Each row comes from the steps of one path. Every step used is in the known rows, and no mark comes twice. Write the path behind each row, first mark first.
In the rows, 128 means zero.
Known rows
fune > ganavor > ruge > tego: [123 143 159 171  79 111 123 159  50 171 126 170 120 165 138 106 124 155
 125 114 123 126]
dofek > tego > lefu: [104 148  95 160  83  95 145 118  91 129 129 142 181 104 124 146 105 128
 143 114 118 159]
tego > lefu > ganavor > dofek > ruge > fune: [141 148 198 217 123  85 137  88  97  80 161 148 161 172 120 153 129 180
 144 118 145 204]
ganavor > ruge: [117 147 137 153 124 119 134 132  85 149 137 145 115 146 133 109 131 127
 120 133 109 158]
ruge > tego > fune: [109 144 175  98  97  92 145 147 151 141 110 144 139 148 118 142 139 195
 158 112 134  98]
tego > lefu > ganavor > dofek > ruge: [144 158 160 239 132  88 133 102 114 103 134 137 162 148 100 159 123 143
 123 137 134 192]
ganavor > dofek > ruge: [169 120 153 208 127 109 146 129 157 111 119 139 122 139 155 122 145 132
 105 132 116 155]
lefu > ganavor > ruge: [124 165 159 170 127 109 119 121  81 147 148 158 127 166  87 138 139 144
 122 146 130 159]
lefu > ganavor: [133 147 151 147 129 122 115 116 122 126 139 141 140 146  84 155 138 145
 132 142 147 125]
fune > tego > lefu: [ 81 157 127 106 147 102 131 117  84 129 120  94 168 130 112 154 101 168
 163 109 110 175]
fune > ganavor > ruge > tego > lefu: [ 92 163 143 185  83  97 124 145  14 161 128 151 148 151 131 118  96 149
 143 106 118 161]
lefu > ganavor > dofek > ruge > tego: [172 149 188 214 110  78 134 130 130 123 124 170 144 179 107 162 165 199
 122 133 134 142]
dofek > tego > ruge: [173 116 119 118  61 119 144 145 162 143 118 156 150 104 135 137 170 145
 131 120 126  91]
ruge > tego > lefu > ganavor: [104 176 148 151 118  84 120 117  66 134 136 143 180 156  69 176 116 190
 162 120 138 149]
lefu > ganavor > dofek > ruge > fune: [173 128 216 197 120  99 135 105 133  86 157 165 133 182 131 144 158 185
 130 122 146 168]
tego > fune > ganavor > ruge: [108 138 180 163  81 121 132 148 116 154 120 147 108 146 139  98 120 119
 132 119 137 120]
fune > ganavor > dofek > tego: [107 118 144 226  51 122 136 159 143 142 107 168 140 109 155 121 113 113
  99 128 123  99]
dofek > ganavor > ruge > fune: [123 126 181 100 179 123 139  99  76 113 173 135  88 192 155 104 144 149
 143 105 126 178]
ruge > fune > ganavor > dofek: [101 108 199 183  93 133 124 142 126 113 136 152 113 143 165 106 111 144
 120 112 140 117]
fune > ganavor: [134 113 138 157  96 145 115 141 115 134 123 133 123 126 139 113 116 104
 124 120 147 104]
ruge > tego: [126 138 141 118 112 105 132 143 106 142 121 147 139 149 124 138 135 180
 142 117 122 115]

Which path is each row?
[ 88 178 131 155 115  78 140 131  30 155 134 146 153 158 119 130 107 174
 148 114 102 187] -> ganavor > ruge > tego > lefu
[ 93 176 184 161 121  92 124  92  27 118 179 155 153 177  99 144 114 175
 158 118 135 208] -> tego > lefu > ganavor > ruge > fune
[161 106 178  77 104 133 130 127 141 118 147 140 123 139 147 125 167 175
 154 106 142 107] -> tego > ruge > fune
[ 97 158 125 133 116  90 133 129  68 134 125 132 167 139 114 150 106 175
 156 107 119 154] -> ruge > tego > lefu
[148 126 154  64 126 126 129 141 152 146 106 111 136 134 122 146 166 185
 153 117 117 105] -> fune > tego > ruge
[103 167 136 162 134 107 116 100  85 120 142 125 169 137  75 165 107 140
 144 132 144 162] -> tego > lefu > ganavor
[131 101 178 134  89 142 118 127  95 111 148 146 122 148 158 110 119 139
 143  98 156 118] -> ruge > fune > ganavor
[102 118 162 207 100 138 122 153 143 133 111 139 116 120 148 109 106 109
 100 134 129 103] -> fune > ganavor > dofek
[123 176 171 161 111  85 123 134  62 160 140 178 138 184  85 149 147 195
 135 136 124 148] -> lefu > ganavor > ruge > tego
[ 72 181 170 201 121  76 126 130  93 135 124 148 169 152  78 172 105 194
 137 133 125 150] -> ruge > tego > lefu > ganavor > dofek
[122 133 146 182  97 134 119 146  75 154 130 151 108 142 145  96 117 103
 117 124 128 135] -> fune > ganavor > ruge
[173 105 162 236  97 126 132 141 143 112 114 145 116 138 166 107 132 107
 101 125 137 135] -> fune > ganavor > dofek > ruge
[127 121 154 154  34 117 143 147 160 139 106 162 149 116 139 127 128 126
 138 110 148  82] -> dofek > tego > fune > ganavor
[145 108 152 202  35 128 134 172 179 151  99 168 138  98 152 116 146 123
 104 128 127  68] -> fune > ganavor > dofek > tego > ruge
[155 151 191 127 136  78 130  76  59  89 158 129 183 191 105 177 143 221
 184  94 145 217] -> dofek > ruge > fune > tego > lefu > ganavor
[118 119 172 139  82 132 129 140 157 131 110 133 123 127 132 114 119 120
 140 117 156  86] -> tego > fune > ganavor
[121 155 198 146 118 105 123 109  61 124 173 172 125 187 106 129 143 179
 144 125 138 174] -> lefu > ganavor > ruge > fune
[196 104 169 132 114 113 144 106 111  87 157 147 130 169 166 123 162 163
 147  99 144 171] -> dofek > ruge > fune
[101 165 183 122  96  79 153 151 107 163 119 162 125 167 123 124 142 196
 148 115 115 133] -> ganavor > ruge > tego > fune
[101 147 190  90 131 103 137 122  62 135 148 141 125 183 148 124 138 209
 157 103 104 184] -> ganavor > ruge > fune > tego
[138 149 148 210 114  71 151 128  99 118 118 142 161 150 143 145 123 177
 133 113 111 180] -> ganavor > dofek > ruge > tego > lefu
[202  88 180 160  85 129 127 116  93  95 150 151 126 167 177 109 149 140
 144  90 162 147] -> dofek > ruge > fune > ganavor
